Below are the code and all the weights of a small trained network. Each question names an input and a class and asks about switching units off, where a switched-off unit gives its printed mean instead of its output.

import numpy as np


def w(rows, s, z=0):
    codes = np.array(rows[::2]) - 128.0
    scale = np.full(codes.shape[1], s)
    scale[-1] = z or s
    return codes * scale


def f(y):
    return y / 2 * (1 + np.tanh(0.7978845608 * (y + 0.044715 * y**3)))


def log_softmax(a):
    a = a - a.max(-1, keepdims=True)
    return a - np.log(np.exp(a).sum(-1, keepdims=True))


def net(x, mask):
    res = np.array(x, float).reshape(1, 8) / 4 @ E
    y = f(res @ A[0][:, :-1].T + A[0][:, -1])
    res = res + np.where(mask, y, B[0][:, -1]) @ B[0][:, :-1]
    return log_softmax(res[-1] @ U[:, :-1].T + U[:, -1])


A, B = {}, {}
E = w([
[129,128,124,134],'x0',
[6,129,33,82],'x1',
[129,128,123,130],'x2',
[125,126,134,126],'x3',
[106,2,123,134],'x4',
[128,129,127,129],'x5',
[188,83,50,7],'x6',
[122,136,156,112],'x7',
],0.005)
A[0] = w([
[89,134,99,125,123],'N0',
[159,131,41,217,157],'N1',
[92,146,134,225,73],'N2',
[188,120,91,85,30],'N3',
[171,119,90,78,39],'N4',
[103,188,100,122,62],'N5',
[89,147,135,169,39],'N6',
[41,138,94,99,33],'N7',
[68,149,102,107,42],'N8',
[87,140,140,207,61],'N9',
[189,143,143,117,27],'N10',
[164,146,98,54,46],'N11',
[137,142,65,167,149],'N12',
[104,129,140,152,15],'N13',
[138,127,111,124,76],'N14',
[185,202,33,183,81],'N15',
[221,108,148,181,54],'N16',
[123,200,134,137,43],'N17',
[111,7,137,161,98],'N18',
[161,86,126,151,92],'N19',
[133,131,135,169,32],'N20',
[133,133,96,157,233],'N21',
[104,90,157,106,190],'N22',
[133,133,90,161,240],'N23',
[84,104,111,132,38],'N24',
[199,136,58,71,3],'N25',
[90,124,152,160,79],'N26',
[147,118,120,36,49],'N27',
[93,151,116,173,52],'N28',
[164,213,97,123,70],'N29',
[54,149,44,139,19],'N30',
[131,96,163,135,89],'N31',
],0.011,0.0049)
B[0] = w([
[156,133,158,164,150],'N0',
[89,150,163,126,163],'N1',
[84,31,112,44,192],'N2',
[112,47,103,126,140],'N3',
[92,52,128,123,143],'N4',
[167,137,78,121,127],'N5',
[120,65,99,140,116],'N6',
[228,121,150,223,162],'N7',
[187,102,114,179,129],'N8',
[103,35,88,68,167],'N9',
[134,128,45,226,120],'N10',
[105,84,103,86,157],'N11',
[125,143,161,143,153],'N12',
[144,62,52,138,88],'N13',
[126,100,106,137,99],'N14',
[109,180,82,127,158],'N15',
[247,98,146,247,192],'N16',
[103,116,23,81,131],'N17',
[111,208,3,62,207],'N18',
[153,135,92,141,127],'N19',
[159,70,66,161,98],'N20',
[113,150,201,96,243],'N21',
[101,170,164,108,199],'N22',
[109,151,208,97,253],'N23',
[167,132,80,165,107],'N24',
[118,50,98,88,166],'N25',
[113,90,86,103,128],'N26',
[80,64,144,96,162],'N27',
[119,84,110,144,116],'N28',
[132,169,28,97,162],'N29',
[218,133,159,237,167],'N30',
[154,124,99,152,121],'N31',
],0.02,0.0031)
U = w([
[93,2,79,135,41],'0',
[203,98,100,228,112],'1',
[142,146,144,101,254],'2',
[128,143,148,108,234],'3',
[120,151,135,110,200],'4',
[153,150,150,84,76],'5',
[112,192,3,123,34],'6',
[118,129,160,125,96],'7',
],0.0093,0.0035)

Each question gives the input, the list of numbers given to net, and the class t.
The units are the neurons (one row each of A and B). Each row of codes is followed by its name. A weight is (code - 128) times the scale printed after its matrix; where a second scale follows, it is the last column's (A, B and U).
mask holds one flag per neuron, in row order. A switched-off neuron (its flag False) gives its mean, the last column of its row in B, instead of its output. The means were averaged over made-up inputs and are rounded, as every weight is.
A unit's drop is (log p(t) with every unit on - log p(t) with that unit switched off) / (log p(t) with every unit on - log p(t) with every unit switched off).
The circuit of an input: a set's keep is (log p(t) with only the set's units on - log p(t) with every unit switched off) / (log p(t) with every unit on - log p(t) with every unit switched off). Starting from the 12 units with the biggest drops (on a tie, the unit counted first), units are removed one at a time, each time the one whose removal leaves the highest keep (on an exact tie, the one counted first), for as long as the keep stays at least 0.8.
units of the circuit, in order: the units of the circuit, biggest drop first
top k neurons: the k neurons with the biggest drops, biggest first
drop of u: that unit's drop, to one decimal
input [-7,4,-3,-6,8,-7,-6,4], class 6: units of the circuit, in order -> [N18]
input [-4,-1,4,7,-8,3,7,-1], class 6: top 2 neurons -> [N29; N15]
input [0,8,-6,3,3,-7,-5,3], class 1: units of the circuit, in order -> [N7; N30]
input [8,-4,7,2,-8,2,-3,4], class 6: top 3 neurons -> [N29; N17; N15]
input [-2,-1,4,-7,-8,-2,-2,4], class 6: units of the circuit, in order -> [N29; N17]
input [-4,8,8,-4,-1,2,8,4], class 0: top 2 neurons -> [N27; N25]
input [-2,-7,0,1,-1,1,-7,2], class 0: units of the circuit, in order -> [N2; N9]
input [-5,3,2,-4,-4,-3,-7,-1], class 0: units of the circuit, in order -> [N2; N9]
input [1,-8,1,-7,-4,1,8,0], class 0: units of the circuit, in order -> [N25; N3]
input [1,7,2,1,-4,2,-7,0], class 0: top 2 neurons -> [N2; N9]
input [-3,-6,6,-6,-4,-4,-1,3], class 1: top 3 neurons -> [N16; N10; N18]
input [2,8,-8,1,8,5,-5,-3], class 1: top 2 neurons -> [N30; N7]
input [0,8,-2,8,8,2,-4,8], class 1: top 2 neurons -> [N7; N30]
input [-5,-1,4,-5,-3,-2,7,0], class 0: top neuron -> [N25]
input [-6,0,1,4,-4,0,-6,6], class 0: top 2 neurons -> [N2; N9]
input [-7,-8,-5,7,1,-1,8,7], class 0: drop of N3 -> 0.1
input [-1,-8,6,-4,4,3,-1,-2], class 1: drop of N16 -> 1.0
input [2,-6,6,7,8,-1,-7,-5], class 6: drop of N17 -> -0.1
